Below are the code and all the weights of a small trained network. Each question names an input and a class and asks about switching units off, where a switched-off unit gives its printed mean instead of its output.

import numpy as np


def w(rows, s, z=0):
    codes = np.array(rows[::2]) - 128.0
    scale = np.full(codes.shape[1], s)
    scale[-1] = z or s
    return codes * scale


def norm(h):
    return h / np.sqrt((h * h).mean(-1, keepdims=True) + 1e-5)


def f(y):
    return y / 2 * (1 + np.tanh(0.7978845608 * (y + 0.044715 * y**3)))


def log_softmax(a):
    a = a - a.max(-1, keepdims=True)
    return a - np.log(np.exp(a).sum(-1, keepdims=True))


def net(x, mask):
    res = np.array(x, float).reshape(1, 4) / 4 @ E
    u = 0
    for l in range(4):
        y = f(norm(res) @ A[l][:, :-1].T + A[l][:, -1])
        res = res + np.where(mask[u : u + 8], y, B[l][:, -1]) @ B[l][:, :-1]
        u += 8
    return log_softmax(norm(res)[-1] @ U[:, :-1].T + U[:, -1])


A, B = {}, {}
E = w([
[43,52,129,104],'x0',
[127,141,189,1],'x1',
[128,129,130,128],'x2',
[196,61,143,114],'x3',
],0.0075)
A[0] = w([
[189,203,146,166,76],'L0N1',
[206,80,252,189,240],'L0N2',
[91,240,157,142,97],'L0N3',
[121,121,165,1,177],'L0N4',
[84,99,164,114,4],'L0N5',
[156,80,86,86,150],'L0N6',
[156,121,35,250,59],'L0N7',
[80,199,204,42,139],'L0N8',
],0.0081,0.0044)
B[0] = w([
[149,201,100,58,156],'L0N1',
[150,147,57,113,240],'L0N2',
[144,112,68,106,160],'L0N3',
[150,139,160,204,255],'L0N4',
[121,151,86,115,113],'L0N5',
[85,202,96,213,158],'L0N6',
[142,168,254,241,238],'L0N7',
[131,131,162,193,225],'L0N8',
],0.0081,0.005)
A[1] = w([
[205,31,86,78,98],'L1N1',
[29,231,100,159,94],'L1N2',
[47,201,131,1,87],'L1N3',
[73,159,157,148,152],'L1N4',
[63,26,83,120,132],'L1N5',
[132,87,180,31,52],'L1N6',
[76,176,96,160,21],'L1N7',
[144,128,55,140,4],'L1N8',
],0.0096,0.0038)
B[1] = w([
[173,100,15,247,143],'L1N1',
[235,41,93,164,254],'L1N2',
[217,101,142,254,132],'L1N3',
[184,91,88,72,245],'L1N4',
[94,208,88,85,210],'L1N5',
[127,230,142,188,110],'L1N6',
[183,101,136,160,137],'L1N7',
[96,141,248,94,104],'L1N8',
],0.0067,0.003)
A[2] = w([
[82,255,113,102,161],'L2N1',
[140,114,159,64,54],'L2N2',
[76,99,144,131,109],'L2N3',
[118,124,101,9,32],'L2N4',
[17,84,118,77,98],'L2N5',
[123,133,145,43,59],'L2N6',
[175,126,119,213,184],'L2N7',
[109,117,124,103,1],'L2N8',
],0.012,0.0044)
B[2] = w([
[218,108,113,73,141],'L2N1',
[99,170,181,198,120],'L2N2',
[119,185,112,105,135],'L2N3',
[207,103,153,119,125],'L2N4',
[123,126,123,11,149],'L2N5',
[148,165,103,187,122],'L2N6',
[133,102,107,94,252],'L2N7',
[64,121,113,191,116],'L2N8',
],0.011)
A[3] = w([
[208,87,127,136,188],'L3N1',
[46,169,98,206,237],'L3N2',
[40,86,150,174,3],'L3N3',
[151,135,215,51,23],'L3N4',
[6,85,103,44,212],'L3N5',
[123,109,187,205,60],'L3N6',
[147,93,37,92,9],'L3N7',
[122,145,186,228,51],'L3N8',
],0.013,0.002)
B[3] = w([
[29,103,136,103,254],'L3N1',
[153,143,209,213,143],'L3N2',
[188,169,168,100,142],'L3N3',
[150,75,202,232,178],'L3N4',
[255,154,63,49,193],'L3N5',
[172,106,165,47,167],'L3N6',
[48,50,134,127,198],'L3N7',
[88,99,177,101,170],'L3N8',
],0.0089,0.0088)
U = w([
[160,198,217,227,177],'0',
[139,133,88,85,245],'1',
[226,244,19,33,126],'2',
[79,83,6,168,72],'3',
[26,178,107,71,2],'4',
],0.013,0.0083)

Each question gives the input, the list of numbers given to net, and the class t.
The units are the neurons (one row each of A and B). Each row of codes is followed by its name. A weight is (code - 128) times the scale printed after its matrix; where a second scale follows, it is the last column's (A, B and U).
mask holds one flag per neuron, layer by layer. A switched-off neuron (its flag False) gives its mean, the last column of its row in B, instead of its output. The means were averaged over made-up inputs and are rounded, as every weight is.
A unit's drop is (log p(t) with every unit on - log p(t) with that unit switched off) / (log p(t) with every unit on - log p(t) with every unit switched off).
The circuit of an input: a set's keep is (log p(t) with only the set's units on - log p(t) with every unit switched off) / (log p(t) with every unit on - log p(t) with every unit switched off). Starting from the 12 units with the biggest drops (on a tie, the unit counted first), units are removed one at a time, each time the one whose removal leaves the highest keep (on an exact tie, the one counted first), for as long as the keep stays at least 0.8.
circuit, biggest first: the units of the circuit, biggest drop first
most important unit: the unit with the biggest drop
top k neurons: the k neurons with the biggest drops, biggest first
top k neurons in layer l: the k neurons of layer l with the biggest drops, biggest first
drop when u is switched off: that unit's drop, to one decimal
input [-2,-7,-2,6], class 0: circuit, biggest first	[L0N7]
input [0,-5,-7,-5], class 1: top 3 neurons	[L2N7 L1N2 L0N4]
input [7,7,-1,5], class 0: circuit, biggest first	[L3N4 L1N6]
input [-6,-4,-5,7], class 3: top 4 neurons	[L3N5 L3N1 L2N7 L3N6]
input [-8,-6,7,-5], class 2: top 2 neurons in layer 2	[L2N1 L2N7]
input [0,-5,-3,-5], class 0: top 4 neurons	[L0N7 L2N1 L2N5 L0N2]
input [-7,-4,-6,6], class 2: circuit, biggest first	[L0N1 L3N4]
input [-3,-4,1,5], class 3: top 4 neurons	[L2N7 L0N2 L0N4 L3N5]
input [4,-3,3,6], class 3: top 2 neurons	[L1N1 L0N2]
input [6,2,-4,6], class 2: top 4 neurons in layer 0	[L0N6 L0N1 L0N3 L0N4]
input [-2,3,-4,8], class 3: top 2 neurons	[L1N1 L0N7]
input [6,4,-1,2], class 2: top 2 neurons	[L0N7 L3N5]
input [-7,-6,0,0], class 2: top 3 neurons in layer 3	[L3N4 L3N7 L3N2]
input [0,5,-2,-3], class 0: circuit, biggest first	[L3N4]
input [-5,1,5,-7], class 3: top 2 neurons in layer 1	[L1N2 L1N3]
input [2,3,-2,-6], class 3: top 2 neurons	[L0N7 L1N2]
input [-6,-4,-4,-8], class 3: top 2 neurons	[L1N2 L3N5]
input [6,-8,7,7], class 0: top 4 neurons	[L0N7 L1N2 L3N2 L2N5]
input [5,-4,-3,-1], class 2: top 4 neurons	[L0N4 L3N5 L0N2 L0N1]
input [5,-3,-4,-5], class 2: top neuron in layer 0	[L0N1]
input [2,-7,2,6], class 0: top 2 neurons in layer 1	[L1N2 L1N4]
input [8,-7,1,-5], class 2: top 2 neurons in layer 0	[L0N4 L0N8]
input [3,5,0,3], class 0: top 2 neurons in layer 1	[L1N2 L1N1]
input [2,0,3,7], class 3: top 2 neurons	[L1N1 L0N7]
input [-6,-1,-1,8], class 3: top 2 neurons in layer 1	[L1N1 L1N5]
input [2,-6,5,0], class 0: drop when L0N7 is switched off	0.6
input [0,2,1,4], class 3: most important unit	L0N7
